Here is a tiny trained network, its code and every weight. The questions are about switching its units off for an input and a class, where a switched-off unit gives its printed mean instead of its output.

import numpy as np


def w(rows, s, z=0):
    codes = np.array(rows[::2]) - 128.0
    scale = np.full(codes.shape[1], s)
    scale[-1] = z or s
    return codes * scale


def f(y):
    return y / 2 * (1 + np.tanh(0.7978845608 * (y + 0.044715 * y**3)))


def log_softmax(a):
    a = a - a.max(-1, keepdims=True)
    return a - np.log(np.exp(a).sum(-1, keepdims=True))


def net(x, mask):
    res = np.array(x, float).reshape(1, 5) / 4 @ E
    y = f(res @ A[0][:, :-1].T + A[0][:, -1])
    res = res + np.where(mask, y, B[0][:, -1]) @ B[0][:, :-1]
    return log_softmax(res[-1] @ U[:, :-1].T + U[:, -1])


A, B = {}, {}
E = w([
[128,128,130],'x0',
[70,25,108],'x1',
[124,126,131],'x2',
[236,66,165],'x3',
[94,132,253],'x4',
],0.0044)
A[0] = w([
[62,10,117,82],'n0',
[128,126,127,224],'n1',
[176,219,138,58],'n2',
[100,125,204,80],'n3',
[193,91,149,70],'n4',
[125,120,133,8],'n5',
[127,126,131,198],'n6',
[179,223,139,55],'n7',
[61,8,116,87],'n8',
[113,123,168,56],'n9',
[129,124,134,24],'n10',
[94,140,114,50],'n11',
[97,92,123,54],'n12',
[128,126,127,247],'n13',
[154,124,58,107],'n14',
[132,124,127,171],'n15',
[136,129,131,58],'n16',
[221,66,152,86],'n17',
[95,126,221,84],'n18',
[181,99,144,89],'n19',
[178,238,142,82],'n20',
[152,122,136,34],'n21',
[142,119,132,129],'n22',
[119,119,138,23],'n23',
[123,127,127,12],'n24',
[158,126,34,84],'n25',
[33,187,99,86],'n26',
[127,126,127,254],'n27',
[215,73,153,76],'n28',
[96,125,215,79],'n29',
[185,100,147,59],'n30',
[35,190,100,99],'n31',
[197,86,146,99],'n32',
[127,125,127,225],'n33',
[139,126,132,5],'n34',
[128,127,127,221],'n35',
[130,138,131,123],'n36',
[120,132,125,84],'n37',
[151,121,137,39],'n38',
[98,125,208,77],'n39',
[107,122,186,61],'n40',
[108,124,182,77],'n41',
[160,126,2,77],'n42',
[176,212,136,43],'n43',
[35,184,99,83],'n44',
],0.0094,0.0038)
B[0] = w([
[252,70,169,182],'n0',
[113,153,177,218],'n1',
[215,81,148,137],'n2',
[132,183,53,131],'n3',
[79,74,110,126],'n4',
[149,100,70,72],'n5',
[116,150,168,190],'n6',
[221,78,148,139],'n7',
[254,72,174,188],'n8',
[139,140,66,96],'n9',
[142,104,74,76],'n10',
[122,78,81,93],'n11',
[169,86,102,97],'n12',
[104,165,207,245],'n13',
[124,184,75,148],'n14',
[120,138,147,164],'n15',
[136,110,98,88],'n16',
[36,61,135,170],'n17',
[130,203,41,148],'n18',
[89,92,121,125],'n19',
[233,82,186,167],'n20',
[127,88,72,82],'n21',
[119,125,132,130],'n22',
[152,108,70,76],'n23',
[150,95,59,72],'n24',
[129,199,38,155],'n25',
[48,36,121,174],'n26',
[102,169,216,254],'n27',
[49,60,123,155],'n28',
[132,195,42,140],'n29',
[91,72,95,111],'n30',
[47,42,136,182],'n31',
[68,86,134,147],'n32',
[112,155,182,219],'n33',
[141,87,52,71],'n34',
[111,155,184,215],'n35',
[132,126,130,125],'n36',
[132,114,110,101],'n37',
[125,92,77,83],'n38',
[133,187,46,133],'n39',
[138,158,54,108],'n40',
[135,160,69,113],'n41',
[132,234,2,183],'n42',
[213,76,127,124],'n43',
[53,37,116,168],'n44',
],0.032,0.0026)
U = w([
[111,129,163,173],'0',
[116,126,159,173],'1',
[66,47,124,161],'2',
[214,82,143,147],'3',
[123,186,76,132],'4',
[127,108,118,2],'5',
[168,30,3,73],'6',
[168,32,6,71],'7',
],0.0061,0.0056)

Each question gives the input, the list of numbers given to net, and the class t.
The units are the neurons (one row each of A and B). Each row of codes is followed by its name. A weight is (code - 128) times the scale printed after its matrix; where a second scale follows, it is the last column's (A, B and U).
mask holds one flag per neuron, in row order. A switched-off neuron (its flag False) gives its mean, the last column of its row in B, instead of its output. The means were averaged over made-up inputs and are rounded, as every weight is.
A unit's drop is (log p(t) with every unit on - log p(t) with that unit switched off) / (log p(t) with every unit on - log p(t) with every unit switched off).
The circuit of an input: a set's keep is (log p(t) with only the set's units on - log p(t) with every unit switched off) / (log p(t) with every unit on - log p(t) with every unit switched off). Starting from the 12 units with the biggest drops (on a tie, the unit counted first), units are removed one at a time, each time the one whose removal leaves the highest keep (on an exact tie, the one counted first), for as long as the keep stays at least 0.8.
circuit, biggest first: the units of the circuit, biggest drop first
unit that matters most: the unit with the biggest drop
k most important neurons: the k neurons with the biggest drops, biggest first
drop of u: that unit's drop, to one decimal
input [2,-7,-2,2,7], class 3: unit that matters most	n20
input [2,-3,0,-8,8], class 2: 2 most important neurons	[n31; n26]
input [0,-4,-7,0,-8], class 4: 2 most important neurons	[n42; n25]
input [7,-5,0,8,-7], class 2: circuit, biggest first	[n17; n28]
input [1,-8,1,-2,-1], class 3: circuit, biggest first	[n20; n7]
input [-3,-3,1,7,-8], class 4: 3 most important neurons	[n42; n25; n14]
input [-1,6,-2,8,8], class 2: 4 most important neurons	[n17; n28; n32; n4]
input [0,-8,-1,-5,8], class 3: 3 most important neurons	[n20; n7; n2]
input [-1,-5,3,-4,7], class 4: 4 most important neurons	[n18; n29; n39; n3]
input [1,-8,1,8,0], class 2: 2 most important neurons	[n17; n28]
input [2,-7,1,-6,-3], class 3: 4 most important neurons	[n20; n7; n2; n43]
input [-3,-5,4,5,-8], class 4: 3 most important neurons	[n42; n25; n14]
input [7,8,-5,-1,-6], class 3: 2 most important neurons	[n8; n0]
input [-3,-6,0,7,0], class 2: 2 most important neurons	[n17; n28]
input [-4,-2,-3,-2,8], class 4: drop of n18	0.1
input [-6,-1,-1,5,-8], class 4: drop of n14	0.1
input [7,8,-6,0,-1], class 3: drop of n0	0.3
